Below are the code and all the weights of a small trained network. Each question names an input and a class and asks about switching units off, where a switched-off unit gives its printed mean instead of its output.

import numpy as np


def w(rows, s, z=0):
    codes = np.array(rows[::2]) - 128.0
    scale = np.full(codes.shape[1], s)
    scale[-1] = z or s
    return codes * scale


def norm(h):
    return h / np.sqrt((h * h).mean(-1, keepdims=True) + 1e-5)


def f(y):
    return np.maximum(y, 0)


def log_softmax(a):
    a = a - a.max(-1, keepdims=True)
    return a - np.log(np.exp(a).sum(-1, keepdims=True))


def net(x, mask):
    res = np.array(x, float).reshape(1, 7) / 4 @ E
    u = 0
    for l in range(3):
        y = f(norm(res) @ A[l][:, :-1].T + A[l][:, -1])
        res = res + np.where(mask[u : u + 12], y, B[l][:, -1]) @ B[l][:, :-1]
        u += 12
    return log_softmax(norm(res)[-1] @ U[:, :-1].T + U[:, -1])


A, B = {}, {}
E = w([
[174,148,161,84,53,198],'x0',
[137,133,128,121,126,119],'x1',
[129,125,129,126,130,126],'x2',
[109,116,122,135,128,146],'x3',
[161,94,175,190,101,91],'x4',
[240,82,17,154,121,151],'x5',
[122,254,95,231,122,166],'x6',
],0.0098)
A[0] = w([
[88,163,75,35,172,192,42],'0.n1',
[92,155,88,55,206,225,99],'0.n2',
[186,141,193,83,81,226,2],'0.n3',
[183,57,206,213,70,122,52],'0.n4',
[187,168,175,65,92,185,28],'0.n5',
[103,157,109,172,103,151,37],'0.n6',
[196,127,67,161,75,154,112],'0.n7',
[141,119,144,140,82,110,65],'0.n8',
[82,10,128,66,160,108,46],'0.n9',
[79,118,70,140,255,18,12],'0.n10',
[127,95,212,205,78,102,97],'0.n11',
[55,184,96,153,116,133,134],'0.n12',
],0.0097,0.0083)
B[0] = w([
[132,152,55,115,111,9,193],'0.n1',
[140,134,114,142,104,41,238],'0.n2',
[77,52,143,224,58,134,187],'0.n3',
[105,166,31,88,106,55,209],'0.n4',
[89,67,135,212,79,127,180],'0.n5',
[162,158,156,125,155,138,143],'0.n6',
[49,122,142,111,201,136,255],'0.n7',
[103,116,110,126,105,125,134],'0.n8',
[229,126,181,121,99,114,228],'0.n9',
[95,45,155,237,14,132,210],'0.n10',
[102,163,49,91,154,79,217],'0.n11',
[189,139,194,173,159,114,250],'0.n12',
],0.011,0.0044)
A[1] = w([
[167,118,215,183,104,88,2],'1.n1',
[113,124,140,115,172,134,35],'1.n2',
[111,90,97,125,227,125,55],'1.n3',
[134,151,157,162,211,133,28],'1.n4',
[153,122,86,157,43,82,94],'1.n5',
[131,169,95,66,2,208,76],'1.n6',
[235,119,143,170,138,77,69],'1.n7',
[187,55,72,141,187,180,8],'1.n8',
[43,117,111,177,201,105,182],'1.n9',
[102,49,132,199,99,149,4],'1.n10',
[195,40,170,77,122,86,226],'1.n11',
[63,181,176,91,69,142,27],'1.n12',
],0.0095,0.0035)
B[1] = w([
[70,153,81,59,103,192,190],'1.n1',
[119,144,110,130,115,135,129],'1.n2',
[94,154,121,86,104,179,147],'1.n3',
[162,124,130,113,78,127,152],'1.n4',
[78,151,78,104,113,132,224],'1.n5',
[121,59,128,254,139,65,159],'1.n6',
[102,150,129,63,115,181,185],'1.n7',
[47,124,143,68,207,169,160],'1.n8',
[161,139,155,77,50,155,220],'1.n9',
[56,106,132,96,71,189,183],'1.n10',
[159,206,124,175,94,171,254],'1.n11',
[67,105,141,141,173,116,162],'1.n12',
],0.0096,0.007)
A[2] = w([
[159,167,143,201,186,167,3],'2.n1',
[131,214,145,138,72,135,206],'2.n2',
[157,53,151,64,101,92,97],'2.n3',
[193,19,160,29,75,94,102],'2.n4',
[79,148,244,93,177,91,70],'2.n5',
[166,163,143,193,168,153,13],'2.n6',
[210,19,203,80,136,85,8],'2.n7',
[151,156,86,61,140,73,71],'2.n8',
[172,85,51,131,188,166,127],'2.n9',
[116,154,108,105,132,46,79],'2.n10',
[171,159,177,70,132,196,115],'2.n11',
[171,96,39,160,142,164,138],'2.n12',
],0.011,0.0047)
B[2] = w([
[212,125,162,111,106,158,139],'2.n1',
[190,71,109,90,115,149,247],'2.n2',
[150,172,134,181,158,113,150],'2.n3',
[178,200,153,210,157,132,170],'2.n4',
[123,46,76,93,253,143,170],'2.n5',
[192,136,150,102,91,164,137],'2.n6',
[194,209,146,167,138,222,137],'2.n7',
[108,130,78,91,99,156,164],'2.n8',
[83,109,223,99,165,53,152],'2.n9',
[136,116,59,104,143,131,165],'2.n10',
[92,131,90,78,116,237,160],'2.n11',
[111,122,254,111,160,59,169],'2.n12',
],0.0094,0.011)
U = w([
[125,125,122,108,129,151,249],'0',
[202,213,171,160,146,188,86],'1',
[74,63,161,239,103,109,86],'2',
[122,109,117,76,122,146,181],'3',
[71,110,180,59,231,128,68],'4',
[149,174,67,114,137,5,53],'5',
],0.014,0.011)

Each question gives the input, the list of numbers given to net, and the class t.
The units are the neurons (one row each of A and B). Each row of codes is followed by its name. A weight is (code - 128) times the scale printed after its matrix; where a second scale follows, it is the last column's (A, B and U).
mask holds one flag per neuron, layer by layer. A switched-off neuron (its flag False) gives its mean, the last column of its row in B, instead of its output. The means were averaged over made-up inputs and are rounded, as every weight is.
A unit's drop is (log p(t) with every unit on - log p(t) with that unit switched off) / (log p(t) with every unit on - log p(t) with every unit switched off).
The circuit of an input: a set's keep is (log p(t) with only the set's units on - log p(t) with every unit switched off) / (log p(t) with every unit on - log p(t) with every unit switched off). Starting from the 12 units with the biggest drops (on a tie, the unit counted first), units are removed one at a time, each time the one whose removal leaves the highest keep (on an exact tie, the one counted first), for as long as the keep stays at least 0.8.
units of the circuit, in order: the units of the circuit, biggest drop first
unit that matters most: the unit with the biggest drop
top k neurons: the k neurons with the biggest drops, biggest first
k most important neurons of layer l: the k neurons of layer l with the biggest drops, biggest first
drop of u: that unit's drop, to one decimal
input [-1,2,-7,0,6,0,-6], class 1: unit that matters most => 0.n9
input [3,2,7,-1,-1,-8,4], class 4: units of the circuit, in order => 2.n5; 1.n11
input [-8,1,3,2,-5,1,-8], class 1: units of the circuit, in order => 0.n9; 2.n4
input [-6,6,-2,5,8,0,-5], class 5: units of the circuit, in order => 0.n4; 0.n11
input [-6,-2,0,0,-5,4,-8], class 1: top 2 neurons => 0.n9; 2.n4
input [6,4,-7,-3,0,-8,1], class 4: units of the circuit, in order => 2.n5; 1.n12
input [1,-5,-6,2,0,-7,6], class 4: units of the circuit, in order => 1.n11; 2.n5
input [4,3,3,-3,3,-8,0], class 4: top 2 neurons => 1.n12; 2.n5
input [-8,-5,4,7,6,1,8], class 1: units of the circuit, in order => 0.n12; 2.n1; 2.n6
input [2,-2,0,-3,-5,7,-5], class 4: 2 most important neurons of layer 1 => 1.n9; 1.n8
input [-8,-2,-2,6,-6,-6,7], class 2: top 3 neurons => 0.n10; 1.n11; 0.n9
input [6,-1,-2,5,-5,-1,-2], class 2: 2 most important neurons of layer 0 => 0.n3; 0.n5
input [2,4,-3,-5,-8,7,0], class 5: units of the circuit, in order => 0.n1; 0.n2
input [8,2,8,-4,6,6,-8], class 1: units of the circuit, in order => 2.n4
input [-3,4,-1,2,-7,0,-3], class 5: top 2 neurons => 0.n1; 0.n2
input [-8,0,-5,-3,-8,6,8], class 1: top 3 neurons => 0.n12; 0.n4; 0.n11
input [7,4,-6,-1,1,8,0], class 4: top 3 neurons => 0.n7; 1.n8; 0.n10
input [5,-3,3,5,-7,3,-7], class 1: top 4 neurons => 0.n9; 2.n4; 0.n4; 0.n11
input [4,3,0,-1,1,-5,-2], class 4: 4 most important neurons of layer 0 => 0.n10; 0.n9; 0.n11; 0.n2
input [7,-3,-1,-5,5,6,-4], class 2: unit that matters most => 0.n12
input [0,8,-7,-4,4,-7,-8], class 1: 2 most important neurons of layer 0 => 0.n9; 0.n7
input [7,6,-1,3,-8,-6,4], class 5: 2 most important neurons of layer 0 => 0.n1; 0.n2
input [6,2,7,1,4,-3,2], class 2: drop of 0.n3 => 0.1
